Here is a tiny trained network, its code and every weight. The questions are about switching its units off for an input and a target symbol, where a switched-off unit gives its printed mean instead of its output.

import numpy as np


def w(rows, s, z=0):
    codes = np.array(rows[::2]) - 128.0
    scale = np.full(codes.shape[1], s)
    scale[-1] = z or s
    return codes * scale


def norm(h):
    return h / np.sqrt((h * h).mean(-1, keepdims=True) + 1e-5)


def f(y):
    return np.maximum(y, 0)


def softmax(a):
    e = np.exp(a - a.max(-1, keepdims=True))
    return e / e.sum(-1, keepdims=True)


def log_softmax(a):
    a = a - a.max(-1, keepdims=True)
    return a - np.log(np.exp(a).sum(-1, keepdims=True))


def net(x, mask):
    ids = ['αβγδεζηθμξπστφψω'.index(c) for c in x.split()]
    T = len(ids)
    res = E[ids] + P[:T]
    r = norm(res)
    for j in range(3):
        rows = slice(2 * j, 2 * j + 2)
        q, k, v = (r @ M[0][rows].T for M in (Q, K, V))
        z = softmax(np.where(np.tri(T) > 0, q @ k.T / 2**0.5, -1e9)) @ v
        o = O[0][rows]
        res = res + np.where(mask[j], z, o[:, -1]) @ o[:, :-1]
    y = f(norm(res) @ A[0][:, :-1].T + A[0][:, -1])
    res = res + np.where(mask[3:7], y, B[0][:, -1]) @ B[0][:, :-1]
    return log_softmax(norm(res)[-1] @ U[:, :-1].T + U[:, -1])


Q, K, V, O, A, B = {}, {}, {}, {}, {}, {}
E = w([
[100,73,170,166],'α',
[70,90,209,150],'β',
[86,103,172,168],'γ',
[66,105,162,178],'δ',
[75,79,218,155],'ε',
[62,103,189,147],'ζ',
[74,120,191,174],'η',
[74,92,180,151],'θ',
[99,99,209,183],'μ',
[103,66,114,174],'ξ',
[137,42,218,112],'π',
[160,25,176,116],'σ',
[70,44,177,17],'τ',
[6,143,195,118],'φ',
[44,138,234,132],'ψ',
[61,52,143,33],'ω',
],0.002)
P = w([
[162,166,92,104],'0',
[52,70,151,252],'1',
[86,221,246,102],'2',
[205,109,127,116],'3',
[115,81,117,167],'4',
[123,219,145,154],'5',
],0.0042)
Q[0] = w([
[24,153,85,161],'head 0',
[6,229,202,232],'head 0',
[167,241,178,181],'head 1',
[2,175,125,177],'head 1',
[184,159,162,97],'head 2',
[239,27,91,137],'head 2',
],0.0059)
K[0] = w([
[130,70,238,139],'head 0',
[163,12,140,121],'head 0',
[154,25,89,105],'head 1',
[64,40,255,127],'head 1',
[166,173,141,44],'head 2',
[184,84,69,135],'head 2',
],0.0065)
V[0] = w([
[233,182,252,199],'head 0',
[180,143,83,158],'head 0',
[93,192,98,223],'head 1',
[22,225,228,83],'head 1',
[31,194,88,161],'head 2',
[209,143,79,76],'head 2',
],0.0046)
O[0] = w([
[115,240,243,197,244],'head 0',
[155,83,163,173,105],'head 0',
[107,56,133,226,193],'head 1',
[214,180,3,200,253],'head 1',
[203,43,123,118,163],'head 2',
[134,157,234,125,46],'head 2',
],0.0043,0.0018)
A[0] = w([
[147,196,103,130,108],'neuron 0',
[155,165,204,137,251],'neuron 1',
[200,195,108,124,67],'neuron 2',
[97,2,41,200,174],'neuron 3',
],0.004,0.0026)
B[0] = w([
[118,114,140,65,157],'neuron 0',
[132,96,86,104,253],'neuron 1',
[79,142,122,134,148],'neuron 2',
[1,92,116,168,222],'neuron 3',
],0.0073,0.0041)
U = w([
[217,30,183,168,133],'α',
[158,104,21,159,8],'β',
[122,226,104,134,111],'γ',
[94,100,208,77,33],'δ',
[120,165,151,106,36],'ε',
[220,124,109,226,43],'ζ',
[197,179,46,167,102],'η',
[75,146,62,2,6],'θ',
[95,86,44,189,115],'μ',
[115,138,185,81,87],'ξ',
[169,200,230,219,63],'π',
[160,203,74,129,142],'σ',
[117,71,171,100,54],'τ',
[31,44,110,216,249],'φ',
[144,128,80,20,154],'ψ',
[219,56,61,102,158],'ω',
],0.011,0.0021)

Each question gives the input, a string of symbols that net reads in full, and the target symbol t.
The units are the heads (2 rows each of Q, K, V and O) and the neurons (one row each of A and B). Each row of codes is followed by its name. A weight is (code - 128) times the scale printed after its matrix; where a second scale follows, it is the last column's (O, A, B and U).
mask holds one flag per unit, heads first, then neurons. A switched-off unit (its flag False) gives its mean, the last column of its rows in O or B, instead of its output. The means were averaged over made-up inputs and are rounded, as every weight is.
A unit's drop is (log p(t) with every unit on - log p(t) with that unit switched off) / (log p(t) with every unit on - log p(t) with every unit switched off).
The circuit of an input: a set's keep is (log p(t) with only the set's units on - log p(t) with every unit switched off) / (log p(t) with every unit on - log p(t) with every unit switched off). Starting from all 7 units, units are removed one at a time, each time the one whose removal leaves the highest keep (on an exact tie, the one counted first), for as long as the keep stays at least 0.8.
circuit, biggest first: the units of the circuit, biggest drop first
which heads matter: for each layer, one digit per head in row order, 1 if its drop is at least 0.15 and else 0, layers parted by /
input σ ω α, target θ: which heads matter -> 101
input θ π ξ ξ, target ω: circuit, biggest first -> head 2; neuron 3; head 1; neuron 1
input ω γ β ζ, target ψ: circuit, biggest first -> head 1
input γ ε μ τ, target α: circuit, biggest first -> neuron 3; head 2; head 0
input α ξ φ ω α γ, target θ: which heads matter -> 010
input ψ ε δ μ μ θ, target π: which heads matter -> 110
input η β ξ η μ μ, target π: circuit, biggest first -> head 0; neuron 3
input ω γ ε γ, target ψ: which heads matter -> 010
input μ δ θ ω, target π: which heads matter -> 101
input θ δ ω α, target ω: which heads matter -> 011
input μ ζ ω ω φ φ, target θ: circuit, biggest first -> neuron 0; neuron 3; head 0
input μ γ ω α, target π: which heads matter -> 101
input γ ψ φ ζ γ ω, target θ: circuit, biggest first -> neuron 3; neuron 0
input γ ζ ζ δ, target α: circuit, biggest first -> neuron 3; head 2; head 1; neuron 1
input ω δ θ, target θ: which heads matter -> 100
input ω φ π, target θ: circuit, biggest first -> head 0; head 1
input ω ψ ω, target θ: which heads matter -> 000
input θ ξ ε η, target ω: circuit, biggest first -> neuron 3; head 1
input τ ζ β φ, target θ: which heads matter -> 000
input ε σ γ θ μ η, target π: which heads matter -> 110
input ε ω τ, target θ: circuit, biggest first -> head 1; head 0
